Here is a tiny trained network, its code and every weight. The questions are about switching its units off for an input and a target symbol, where a switched-off unit gives its printed mean instead of its output.

import numpy as np


def w(rows, s, z=0):
    codes = np.array(rows[::2]) - 128.0
    scale = np.full(codes.shape[1], s)
    scale[-1] = z or s
    return codes * scale


def norm(h):
    return h / np.sqrt((h * h).mean(-1, keepdims=True) + 1e-5)


def f(y):
    return np.maximum(y, 0)


def softmax(a):
    e = np.exp(a - a.max(-1, keepdims=True))
    return e / e.sum(-1, keepdims=True)


def log_softmax(a):
    a = a - a.max(-1, keepdims=True)
    return a - np.log(np.exp(a).sum(-1, keepdims=True))


def net(x, mask):
    ids = ['ΔΛΠΦΩαβγζηθμξστ'.index(c) for c in x.split()]
    T = len(ids)
    res = E[ids] + P[:T]
    r = norm(res)
    for j in range(3):
        rows = slice(2 * j, 2 * j + 2)
        q, k, v = (r @ M[0][rows].T for M in (Q, K, V))
        z = softmax(np.where(np.tri(T) > 0, q @ k.T / 2**0.5, -1e9)) @ v
        o = O[0][rows]
        res = res + np.where(mask[j], z, o[:, -1]) @ o[:, :-1]
    y = f(norm(res) @ A[0][:, :-1].T + A[0][:, -1])
    res = res + np.where(mask[3:7], y, B[0][:, -1]) @ B[0][:, :-1]
    return log_softmax(norm(res)[-1] @ U[:, :-1].T + U[:, -1])


Q, K, V, O, A, B = {}, {}, {}, {}, {}, {}
E = w([
[50,34,136,157,113],'Δ',
[109,133,83,110,113],'Λ',
[123,156,111,121,54],'Π',
[87,68,138,167,90],'Φ',
[74,103,152,147,180],'Ω',
[123,192,146,92,181],'α',
[174,190,73,74,196],'β',
[102,137,218,173,113],'γ',
[21,78,79,171,94],'ζ',
[55,56,136,153,42],'η',
[137,165,159,93,68],'θ',
[25,49,130,85,62],'μ',
[78,9,84,188,94],'ξ',
[104,86,99,211,187],'σ',
[158,22,157,42,157],'τ',
],0.016)
P = w([
[87,60,150,161,115],'0',
[12,195,92,56,110],'1',
[103,73,165,171,126],'2',
[15,247,117,70,127],'3',
[108,79,168,166,127],'4',
[22,234,120,77,124],'5',
[116,84,175,163,131],'6',
[35,222,123,75,112],'7',
[124,88,176,161,129],'8',
[13,248,113,77,113],'9',
[120,84,177,160,131],'10',
],0.012)
Q[0] = w([
[35,255,155,50,101],'h0',
[68,137,81,108,215],'h0',
[12,246,50,123,209],'h1',
[239,169,160,51,199],'h1',
[228,40,96,206,236],'h2',
[53,70,122,25,127],'h2',
],0.0088)
K[0] = w([
[194,175,233,2,116],'h0',
[140,76,126,105,202],'h0',
[93,223,54,193,224],'h1',
[206,163,117,17,154],'h1',
[226,95,14,179,162],'h2',
[80,134,120,110,112],'h2',
],0.0094)
V[0] = w([
[135,96,85,129,197],'h0',
[120,216,77,225,85],'h0',
[174,66,163,28,110],'h1',
[80,224,165,59,111],'h1',
[97,137,33,141,113],'h2',
[254,129,90,184,156],'h2',
],0.0075)
O[0] = w([
[111,72,109,56,167,118],'h0',
[42,110,26,214,144,104],'h0',
[77,2,126,186,82,90],'h1',
[112,110,163,94,37,125],'h1',
[147,133,141,53,125,150],'h2',
[136,48,153,167,161,1],'h2',
],0.0077,0.01)
A[0] = w([
[172,41,2,157,193,78],'n0',
[157,73,123,46,186,51],'n1',
[136,120,9,12,116,166],'n2',
[112,46,91,240,66,1],'n3',
],0.0077,0.0042)
B[0] = w([
[161,130,109,172,13,165],'n0',
[245,87,159,182,131,147],'n1',
[114,221,164,150,167,254],'n2',
[195,194,82,2,194,177],'n3',
],0.01,0.0052)
U = w([
[86,106,199,158,196,106],'Δ',
[149,137,180,166,8,119],'Λ',
[70,69,114,95,157,136],'Π',
[174,138,70,57,189,94],'Φ',
[101,116,84,62,61,109],'Ω',
[176,114,39,110,71,157],'α',
[150,241,109,181,202,78],'β',
[162,177,78,172,11,110],'γ',
[46,144,63,165,132,118],'ζ',
[153,62,161,124,89,225],'η',
[191,160,232,53,95,65],'θ',
[46,88,155,133,59,128],'μ',
[108,137,212,212,98,129],'ξ',
[129,126,89,216,126,254],'σ',
[216,155,151,152,133,169],'τ',
],0.012,0.0063)

Each question gives the input, a string of symbols that net reads in full, and the target symbol t.
The units are the heads (2 rows each of Q, K, V and O) and the neurons (one row each of A and B). Each row of codes is followed by its name. A weight is (code - 128) times the scale printed after its matrix; where a second scale follows, it is the last column's (O, A, B and U).
mask holds one flag per unit, heads first, then neurons. A switched-off unit (its flag False) gives its mean, the last column of its rows in O or B, instead of its output. The means were averaged over made-up inputs and are rounded, as every weight is.
A unit's drop is (log p(t) with every unit on - log p(t) with that unit switched off) / (log p(t) with every unit on - log p(t) with every unit switched off).
The circuit of an input: a set's keep is (log p(t) with only the set's units on - log p(t) with every unit switched off) / (log p(t) with every unit on - log p(t) with every unit switched off). Starting from all 7 units, units are removed one at a time, each time the one whose removal leaves the highest keep (on an exact tie, the one counted first), for as long as the keep stays at least 0.8.
units of the circuit, in order: the units of the circuit, biggest drop first
heads that matter: for each layer, one digit per head in row order, 1 if its drop is at least 0.15 and else 0, layers parted by /
drop of u: that unit's drop, to one decimal
input α Π θ σ β Φ σ, target σ: heads that matter => 100
input ξ Φ ζ σ τ μ, target θ: units of the circuit, in order => (h0)
input Π σ Λ Π τ β, target θ: units of the circuit, in order => (h0; h1)
input μ α η η β θ β Δ θ Λ θ, target Λ: units of the circuit, in order => (h1; h0)
input Ω γ θ σ Λ β Λ ξ Δ Δ Φ, target Φ: units of the circuit, in order => (n3; h1)
input β σ Λ Ω Δ μ Λ σ Φ σ β, target τ: heads that matter => 011
input σ ξ Φ Δ Λ, target β: heads that matter => 010
input Φ β Δ Π ζ Λ σ, target σ: heads that matter => 000
input Δ Λ Δ Π Λ τ σ Ω, target θ: heads that matter => 100
input Φ γ η, target Ω: heads that matter => 010
input Ω β Δ, target Π: units of the circuit, in order => (h1; n2; n3)
input ξ Φ γ τ β, target τ: units of the circuit, in order => (h2; n1; h1)
input Λ β α, target θ: heads that matter => 010
input Λ β β σ Δ Ω ζ ξ θ τ ξ, target α: heads that matter => 000
input σ θ Δ β Π σ ζ σ σ ζ Λ, target β: units of the circuit, in order => (n2; h1)
input Π Λ σ Ω τ ξ ξ Λ α, target θ: units of the circuit, in order => (h1; h0)
input Φ ξ τ Δ, target θ: units of the circuit, in order => (h0)
input α σ Φ, target Φ: heads that matter => 000
input Λ β Δ τ η ζ μ θ τ Ω, target θ: drop of n2 => 0.0
input ξ σ σ ξ, target β: units of the circuit, in order => (h1)
input Λ σ ξ μ β Φ Λ τ β Φ, target θ: drop of h0 => 0.7
input μ α α Λ Δ σ τ, target η: drop of n1 => 0.1
